Here is a tiny trained network, its code and every weight. The questions are about switching its units off for an input and a class, where a switched-off unit gives its printed mean instead of its output.

import numpy as np


def w(rows, s, z=0):
    codes = np.array(rows[::2]) - 128.0
    scale = np.full(codes.shape[1], s)
    scale[-1] = z or s
    return codes * scale


def norm(h):
    return h / np.sqrt((h * h).mean(-1, keepdims=True) + 1e-5)


def f(y):
    return y / 2 * (1 + np.tanh(0.7978845608 * (y + 0.044715 * y**3)))


def log_softmax(a):
    a = a - a.max(-1, keepdims=True)
    return a - np.log(np.exp(a).sum(-1, keepdims=True))


def net(x, mask):
    res = np.array(x, float).reshape(1, 2) / 4 @ E
    u = 0
    for l in range(4):
        y = f(norm(res) @ A[l][:, :-1].T + A[l][:, -1])
        res = res + np.where(mask[u : u + 7], y, B[l][:, -1]) @ B[l][:, :-1]
        u += 7
    return log_softmax(norm(res)[-1] @ U[:, :-1].T + U[:, -1])


A, B = {}, {}
E = w([
[36,103,127,80,251,33],'x0',
[177,52,124,245,220,191],'x1',
],0.0014)
A[0] = w([
[74,200,152,2,64,55,6],'0.n0',
[127,137,48,128,134,142,130],'0.n1',
[98,149,174,81,123,97,87],'0.n2',
[112,70,146,153,247,116,118],'0.n3',
[172,144,47,134,43,162,13],'0.n4',
[93,134,191,50,127,87,33],'0.n5',
[137,107,96,113,134,128,82],'0.n6',
],0.0035,0.0012)
B[0] = w([
[5,204,15,76,247,1,253],'0.n0',
[130,119,134,67,124,109,128],'0.n1',
[137,107,72,163,143,138,149],'0.n2',
[81,202,49,11,212,46,207],'0.n3',
[90,104,196,181,91,109,156],'0.n4',
[108,151,65,168,128,132,158],'0.n5',
[128,144,115,109,115,124,118],'0.n6',
],0.003,0.0026)
A[1] = w([
[37,110,113,100,214,22,128],'1.n0',
[53,133,60,95,212,47,75],'1.n1',
[145,130,95,120,66,158,76],'1.n2',
[143,118,102,117,82,156,53],'1.n3',
[138,181,1,58,168,141,5],'1.n4',
[167,96,123,174,212,156,137],'1.n5',
[54,225,64,69,87,38,126],'1.n6',
],0.004,0.0023)
B[1] = w([
[53,212,184,254,85,77,254],'1.n0',
[110,121,185,245,110,127,250],'1.n1',
[89,108,170,132,136,80,119],'1.n2',
[105,104,152,165,148,100,113],'1.n3',
[172,92,147,185,139,176,170],'1.n4',
[94,140,105,35,134,102,144],'1.n5',
[76,153,96,116,228,70,246],'1.n6',
],0.0034,0.0053)
A[2] = w([
[126,134,217,204,3,142,126],'2.n0',
[103,84,216,157,131,81,67],'2.n1',
[23,212,94,134,182,17,129],'2.n2',
[41,190,122,116,185,35,66],'2.n3',
[156,100,150,245,193,157,88],'2.n4',
[149,151,89,106,168,129,3],'2.n5',
[164,89,172,237,204,164,107],'2.n6',
],0.0038,0.0029)
B[2] = w([
[141,54,232,230,84,184,155],'2.n0',
[184,140,79,117,79,177,131],'2.n1',
[25,180,255,197,170,64,255],'2.n2',
[114,147,180,138,110,91,202],'2.n3',
[54,195,113,70,139,34,144],'2.n4',
[181,121,103,116,90,168,110],'2.n5',
[41,196,120,66,148,28,146],'2.n6',
],0.0034,0.007)
A[3] = w([
[168,99,114,132,168,168,73],'3.n0',
[12,225,109,193,178,14,83],'3.n1',
[120,165,108,147,102,96,3],'3.n2',
[6,237,182,157,126,2,104],'3.n3',
[132,184,99,136,96,95,33],'3.n4',
[11,226,179,157,136,5,87],'3.n5',
[175,105,25,39,238,153,110],'3.n6',
],0.0045,0.004)
B[3] = w([
[98,162,83,72,133,88,119],'3.n0',
[90,142,200,183,167,130,240],'3.n1',
[206,172,56,38,78,114,118],'3.n2',
[35,182,152,155,252,75,252],'3.n3',
[167,132,86,59,115,129,119],'3.n4',
[19,204,166,155,245,70,243],'3.n5',
[137,60,59,57,254,197,128],'3.n6',
],0.0036,0.011)
U = w([
[249,9,12,4,250,250,192],'0',
[253,250,4,3,6,16,3],'1',
[250,9,251,250,6,252,241],'2',
[251,249,2,3,7,18,3],'3',
[250,251,4,6,6,20,3],'4',
[4,251,247,248,252,4,252],'5',
],0.0061,0.006)

Each question gives the input, the list of numbers given to net, and the class t.
The units are the neurons (one row each of A and B). Each row of codes is followed by its name. A weight is (code - 128) times the scale printed after its matrix; where a second scale follows, it is the last column's (A, B and U).
mask holds one flag per neuron, layer by layer. A switched-off neuron (its flag False) gives its mean, the last column of its row in B, instead of its output. The means were averaged over made-up inputs and are rounded, as every weight is.
A unit's drop is (log p(t) with every unit on - log p(t) with that unit switched off) / (log p(t) with every unit on - log p(t) with every unit switched off).
most important unit: the unit with the biggest drop
k most important neurons: the k neurons with the biggest drops, biggest first
k most important neurons of layer l: the k neurons of layer l with the biggest drops, biggest first
drop when u is switched off: that unit's drop, to one decimal
input [-5,4], class 2: most important unit => 1.n6
input [-5,7], class 0: 3 most important neurons => [1.n0; 1.n1; 2.n2]
input [-4,5], class 2: 2 most important neurons of layer 1 => [1.n6; 1.n1]
input [-6,8], class 0: 2 most important neurons => [1.n0; 1.n1]
input [-3,7], class 0: 2 most important neurons of layer 1 => [1.n0; 1.n1]
input [-5,-3], class 2: 2 most important neurons of layer 1 => [1.n6; 1.n0]
input [-4,4], class 2: 2 most important neurons of layer 1 => [1.n6; 1.n1]
input [-4,3], class 2: 3 most important neurons => [1.n6; 0.n0; 2.n2]
input [-4,-2], class 2: 2 most important neurons of layer 1 => [1.n6; 1.n0]
input [-2,3], class 0: 3 most important neurons of layer 1 => [1.n1; 1.n0; 1.n6]
input [-4,6], class 0: 3 most important neurons of layer 1 => [1.n0; 1.n1; 1.n5]
input [-8,5], class 2: drop when 3.n3 is switched off => 0.2
input [-2,8], class 0: drop when 0.n0 is switched off => 1.0
input [-6,1], class 2: drop when 3.n5 is switched off => 0.1
